Below are the code and all the weights of a small trained network. Each question names an input and a target symbol and asks about switching units off, where a switched-off unit gives its printed mean instead of its output.

import numpy as np


def w(rows, s, z=0):
    codes = np.array(rows[::2]) - 128.0
    scale = np.full(codes.shape[1], s)
    scale[-1] = z or s
    return codes * scale


def norm(h):
    return h / np.sqrt((h * h).mean(-1, keepdims=True) + 1e-5)


def f(y):
    return y / 2 * (1 + np.tanh(0.7978845608 * (y + 0.044715 * y**3)))


def softmax(a):
    e = np.exp(a - a.max(-1, keepdims=True))
    return e / e.sum(-1, keepdims=True)


def log_softmax(a):
    a = a - a.max(-1, keepdims=True)
    return a - np.log(np.exp(a).sum(-1, keepdims=True))


def net(x, mask):
    ids = ['ΓΔΛΦΨΩαβστ'.index(c) for c in x.split()]
    T = len(ids)
    res = E[ids] + P[:T]
    u = 0
    for l in range(3):
        r = norm(res)
        for j in range(2):
            rows = slice(2 * j, 2 * j + 2)
            q, k, v = (r @ M[l][rows].T for M in (Q, K, V))
            z = softmax(np.where(np.tri(T) > 0, q @ k.T / 2**0.5, -1e9)) @ v
            o = O[l][rows]
            res = res + np.where(mask[u + j], z, o[:, -1]) @ o[:, :-1]
        u += 2
        y = f(norm(res) @ A[l][:, :-1].T + A[l][:, -1])
        res = res + np.where(mask[u : u + 8], y, B[l][:, -1]) @ B[l][:, :-1]
        u += 8
    return log_softmax(norm(res)[-1] @ U[:, :-1].T + U[:, -1])


Q, K, V, O, A, B = {}, {}, {}, {}, {}, {}
E = w([
[116,181,125,90,165,201,150,78,112],'Γ',
[93,191,122,146,92,121,99,77,97],'Δ',
[108,146,175,153,118,104,49,121,91],'Λ',
[107,211,211,107,160,123,138,111,129],'Φ',
[64,79,200,157,90,231,159,131,44],'Ψ',
[120,118,151,136,167,166,42,77,89],'Ω',
[193,116,115,251,160,116,149,116,157],'α',
[146,131,155,60,171,181,129,160,88],'β',
[167,227,119,70,177,45,71,138,136],'σ',
[122,138,110,141,71,112,72,151,64],'τ',
],0.022)
P = w([
[163,207,148,128,103,138,108,80,83],'0',
[141,200,115,120,100,232,70,114,159],'1',
[77,179,72,159,128,188,78,158,159],'2',
[47,127,46,152,181,92,98,149,90],'3',
[117,121,130,126,143,38,157,80,43],'4',
[211,133,175,84,67,104,166,41,72],'5',
[199,171,167,120,22,223,90,114,194],'6',
[73,182,74,168,110,232,62,198,206],'7',
[25,151,45,175,195,102,133,222,127],'8',
[91,93,96,124,196,6,208,103,21],'9',
[187,111,181,139,136,121,166,50,37],'10',
[204,136,157,135,91,212,100,95,130],'11',
],0.016)
Q[0] = w([
[141,151,116,127,83,202,63,159,229],'L0H0',
[188,102,205,126,56,153,158,83,100],'L0H0',
[163,93,172,144,149,74,203,65,8],'L0H1',
[235,129,211,127,35,183,120,92,135],'L0H1',
],0.015)
K[0] = w([
[200,121,165,104,125,63,169,40,13],'L0H0',
[7,103,56,151,225,44,179,166,87],'L0H0',
[23,145,75,171,166,159,105,230,204],'L0H1',
[44,77,89,140,226,15,184,120,43],'L0H1',
],0.011)
V[0] = w([
[143,206,138,118,83,136,134,136,119],'L0H0',
[196,193,36,105,60,69,162,251,105],'L0H0',
[97,164,14,130,103,108,147,12,180],'L0H1',
[2,134,132,20,20,100,111,135,75],'L0H1',
],0.0065)
O[0] = w([
[179,137,98,164,254,193,80,54,52,255],'L0H0',
[142,81,12,38,70,70,114,104,253,25],'L0H0',
[165,132,166,239,181,126,183,99,207,116],'L0H1',
[234,199,79,97,120,125,188,245,25,241],'L0H1',
],0.0062,0.0032)
A[0] = w([
[186,87,121,129,129,147,118,179,106,116],'L0N0',
[195,180,94,166,168,135,134,129,133,88],'L0N1',
[160,175,109,168,150,84,108,107,153,155],'L0N2',
[143,182,81,72,144,100,114,117,136,139],'L0N3',
[131,77,155,93,139,138,1,77,83,207],'L0N4',
[202,139,54,60,152,33,102,125,239,2],'L0N5',
[129,132,175,25,214,161,153,163,136,123],'L0N6',
[177,150,74,68,133,99,70,120,155,96],'L0N7',
],0.008,0.0094)
B[0] = w([
[115,165,155,133,123,121,137,107,119,134],'L0N0',
[131,77,178,149,147,147,95,140,103,145],'L0N1',
[188,117,91,153,142,115,104,143,108,167],'L0N2',
[94,95,114,75,166,93,100,150,141,147],'L0N3',
[113,178,79,128,76,86,171,119,138,253],'L0N4',
[109,128,202,163,147,175,96,149,1,126],'L0N5',
[103,181,95,179,120,116,136,34,153,140],'L0N6',
[152,100,101,58,129,161,104,125,171,128],'L0N7',
],0.012,0.011)
Q[1] = w([
[6,106,71,177,217,112,125,202,123],'L1H0',
[130,47,132,120,157,21,224,55,44],'L1H0',
[123,67,126,168,126,120,185,116,118],'L1H1',
[177,118,116,177,117,152,133,137,153],'L1H1',
],0.014)
K[1] = w([
[230,180,176,99,33,220,73,110,192],'L1H0',
[60,175,74,180,156,201,85,252,207],'L1H0',
[98,92,125,149,121,160,69,101,181],'L1H1',
[96,85,146,119,121,93,138,88,165],'L1H1',
],0.013)
V[1] = w([
[164,211,199,33,179,168,167,79,184],'L1H0',
[143,176,168,130,152,2,43,131,134],'L1H0',
[147,173,29,152,146,170,121,137,139],'L1H1',
[59,117,111,147,122,142,50,93,193],'L1H1',
],0.0094)
O[1] = w([
[188,112,148,90,58,86,198,64,96,70],'L1H0',
[59,122,5,147,167,97,202,136,79,233],'L1H0',
[141,226,132,135,106,199,141,162,186,254],'L1H1',
[136,96,134,143,65,161,111,184,143,68],'L1H1',
],0.013,0.006)
A[1] = w([
[155,131,151,160,104,138,143,99,160,158],'L1N0',
[129,117,125,131,99,102,125,152,112,101],'L1N1',
[166,144,110,109,168,121,138,136,141,199],'L1N2',
[169,3,106,138,129,129,131,168,160,78],'L1N3',
[180,136,68,149,141,117,99,131,117,254],'L1N4',
[154,141,118,55,163,116,72,150,127,113],'L1N5',
[116,93,119,158,99,120,180,92,127,127],'L1N6',
[118,133,126,121,152,159,126,99,96,163],'L1N7',
],0.025,0.0033)
B[1] = w([
[117,121,45,143,159,116,104,137,100,152],'L1N0',
[121,166,101,135,136,128,123,107,144,132],'L1N1',
[143,134,114,149,183,110,100,152,172,174],'L1N2',
[104,127,110,115,94,207,150,210,2,139],'L1N3',
[140,145,161,122,185,119,150,145,161,254],'L1N4',
[131,146,160,58,203,127,80,63,139,158],'L1N5',
[140,158,189,103,176,171,145,139,174,150],'L1N6',
[133,126,149,146,68,58,127,169,95,192],'L1N7',
],0.019,0.015)
Q[2] = w([
[84,57,192,73,43,111,152,66,98],'L2H0',
[225,242,75,127,194,1,93,126,217],'L2H0',
[167,57,111,76,229,99,7,159,190],'L2H1',
[69,61,216,29,33,156,54,67,97],'L2H1',
],0.0089)
K[2] = w([
[110,189,200,105,126,80,65,67,177],'L2H0',
[122,113,45,95,119,60,253,142,199],'L2H0',
[85,102,145,125,161,143,230,95,175],'L2H1',
[101,70,131,123,31,209,139,137,111],'L2H1',
],0.012)
V[2] = w([
[134,60,77,186,74,78,254,138,163],'L2H0',
[67,125,101,124,139,208,181,125,197],'L2H0',
[111,138,25,118,130,151,243,92,186],'L2H1',
[124,35,137,128,141,204,156,173,40],'L2H1',
],0.0073)
O[2] = w([
[101,222,190,200,119,99,106,3,147,115],'L2H0',
[157,143,133,123,127,64,130,107,85,119],'L2H0',
[121,136,161,167,133,57,106,84,88,122],'L2H1',
[143,161,110,155,141,123,146,183,139,2],'L2H1',
],0.013,0.0078)
A[2] = w([
[191,58,132,216,180,158,145,227,168,81],'L2N0',
[89,98,217,205,78,217,172,147,5,78],'L2N1',
[201,135,103,143,152,102,144,88,185,167],'L2N2',
[59,129,148,119,156,77,123,80,150,144],'L2N3',
[155,176,124,104,153,205,94,128,117,181],'L2N4',
[141,145,144,180,98,161,135,123,53,168],'L2N5',
[124,111,103,32,33,65,136,79,138,2],'L2N6',
[50,122,178,151,46,153,153,94,85,162],'L2N7',
],0.017,0.0088)
B[2] = w([
[191,143,117,169,90,164,158,236,87,223],'L2N0',
[77,77,151,171,155,69,211,237,125,245],'L2N1',
[147,63,136,147,123,155,111,112,149,232],'L2N2',
[126,124,98,109,71,168,145,164,118,241],'L2N3',
[123,111,166,127,99,91,120,144,93,255],'L2N4',
[119,70,106,95,182,137,137,153,148,234],'L2N5',
[167,129,115,107,47,5,125,198,165,143],'L2N6',
[133,173,216,181,133,158,76,80,174,206],'L2N7',
],0.022,0.0088)
U = w([
[158,115,125,109,55,30,137,132,163,133],'Γ',
[91,183,66,115,142,91,147,143,62,136],'Δ',
[121,39,104,116,125,125,129,94,63,254],'Λ',
[160,160,177,100,122,130,212,80,75,127],'Φ',
[63,89,204,169,149,34,173,118,144,107],'Ψ',
[98,133,131,145,80,169,94,103,132,218],'Ω',
[253,182,123,192,139,141,101,164,120,64],'α',
[123,147,199,83,98,111,87,139,4,87],'β',
[135,134,134,40,176,149,88,174,185,103],'σ',
[144,109,74,114,125,128,191,121,216,123],'τ',
],0.012,0.0072)

Each question gives the input, a string of symbols that net reads in full, and the target symbol t.
The units are the heads (2 rows each of Q, K, V and O) and the neurons (one row each of A and B). Each row of codes is followed by its name. A weight is (code - 128) times the scale printed after its matrix; where a second scale follows, it is the last column's (O, A, B and U).
mask holds one flag per unit, layer by layer, with each layer's heads first. A switched-off unit (its flag False) gives its mean, the last column of its rows in O or B, instead of its output. The means were averaged over made-up inputs and are rounded, as every weight is.
A unit's drop is (log p(t) with every unit on - log p(t) with that unit switched off) / (log p(t) with every unit on - log p(t) with every unit switched off).
The circuit of an input: a set's keep is (log p(t) with only the set's units on - log p(t) with every unit switched off) / (log p(t) with every unit on - log p(t) with every unit switched off). Starting from the 12 units with the biggest drops (on a tie, the unit counted first), units are removed one at a time, each time the one whose removal leaves the highest keep (on an exact tie, the one counted first), for as long as the keep stays at least 0.8.
units of the circuit, in order: the units of the circuit, biggest drop first
unit that matters most: the unit with the biggest drop
top k neurons: the k neurons with the biggest drops, biggest first
top k neurons in layer l: the k neurons of layer l with the biggest drops, biggest first
which heads matter: for each layer, one digit per head in row order, 1 if its drop is at least 0.15 and else 0, layers parted by /
drop of u: that unit's drop, to one decimal
input α Ω Ψ Ω Λ Λ, target Ψ: which heads matter -> 10 / 00 / 00
input Ω σ β Λ σ Λ Φ τ Δ, target Φ: units of the circuit, in order -> L1H0, L1N6, L2N1
input Δ Δ τ Λ α Γ Ω Λ τ, target Ψ: units of the circuit, in order -> L1H0, L2N0, L2N3
input Λ Λ Λ σ Δ, target Δ: units of the circuit, in order -> L2N1, L1H0
input Δ Ψ Φ Ψ α Λ Φ Δ β β, target α: top neuron in layer 0 -> L0N6
input Δ τ σ α τ, target τ: which heads matter -> 10 / 00 / 00
input Δ Δ Δ σ τ, target α: which heads matter -> 01 / 00 / 00
input α Δ Γ α Ψ α Ω, target β: units of the circuit, in order -> L2N4, L2N1
input Λ Λ Λ Δ σ Φ Δ, target τ: which heads matter -> 10 / 10 / 00
input Ψ Λ Ω Λ Δ Ψ τ Φ Λ Γ, target Φ: units of the circuit, in order -> L1H0, L2N1
input Λ Γ σ Ω Ω σ Φ Φ Δ β Δ, target α: which heads matter -> 11 / 00 / 00
input Λ τ Λ Δ β α Ψ Φ Δ, target β: which heads matter -> 00 / 10 / 00
input Λ Λ Γ Λ Ψ Λ Φ Δ Δ Λ Δ Φ, target Δ: which heads matter -> 00 / 00 / 00
input Ω Ψ Γ Λ Λ Δ Δ Δ Γ Ψ Γ Λ, target β: unit that matters most -> L1H0
input Λ Λ β α Δ, target Γ: which heads matter -> 00 / 10 / 00
input Ψ Δ β Φ, target α: which heads matter -> 01 / 00 / 00
input Λ α Γ α Δ, target Λ: which heads matter -> 01 / 10 / 00
input Ω α Δ Δ β Λ β α Δ, target Γ: which heads matter -> 01 / 10 / 00
input τ α Λ Γ, target Ω: top 2 neurons in layer 1 -> L1N4, L1N2
input σ Λ Ψ Ω τ Φ Φ τ, target Φ: unit that matters most -> L1H0
input Δ Δ Λ Ψ Ψ Φ, target β: top 2 neurons -> L2N4, L1N4
input Φ Γ Ω, target Φ: top 2 neurons in layer 2 -> L2N1, L2N0
input Ψ α α Ω Ψ τ, target Ψ: top 3 neurons -> L1N2, L1N5, L0N2
input σ Δ τ Λ, target α: top 3 neurons -> L2N1, L1N4, L0N2
input Λ Λ τ α Λ Γ Ω β Δ, target Ψ: top 2 neurons -> L2N1, L2N7
input Λ Ω Ψ, target Ψ: top 2 neurons -> L2N1, L2N7
input Δ α τ Δ Δ, target σ: unit that matters most -> L0H0
input τ σ α α, target α: top 2 neurons -> L2N0, L2N1
input τ Δ Δ α Λ Γ, target Ω: drop of L1N5 -> 0.1
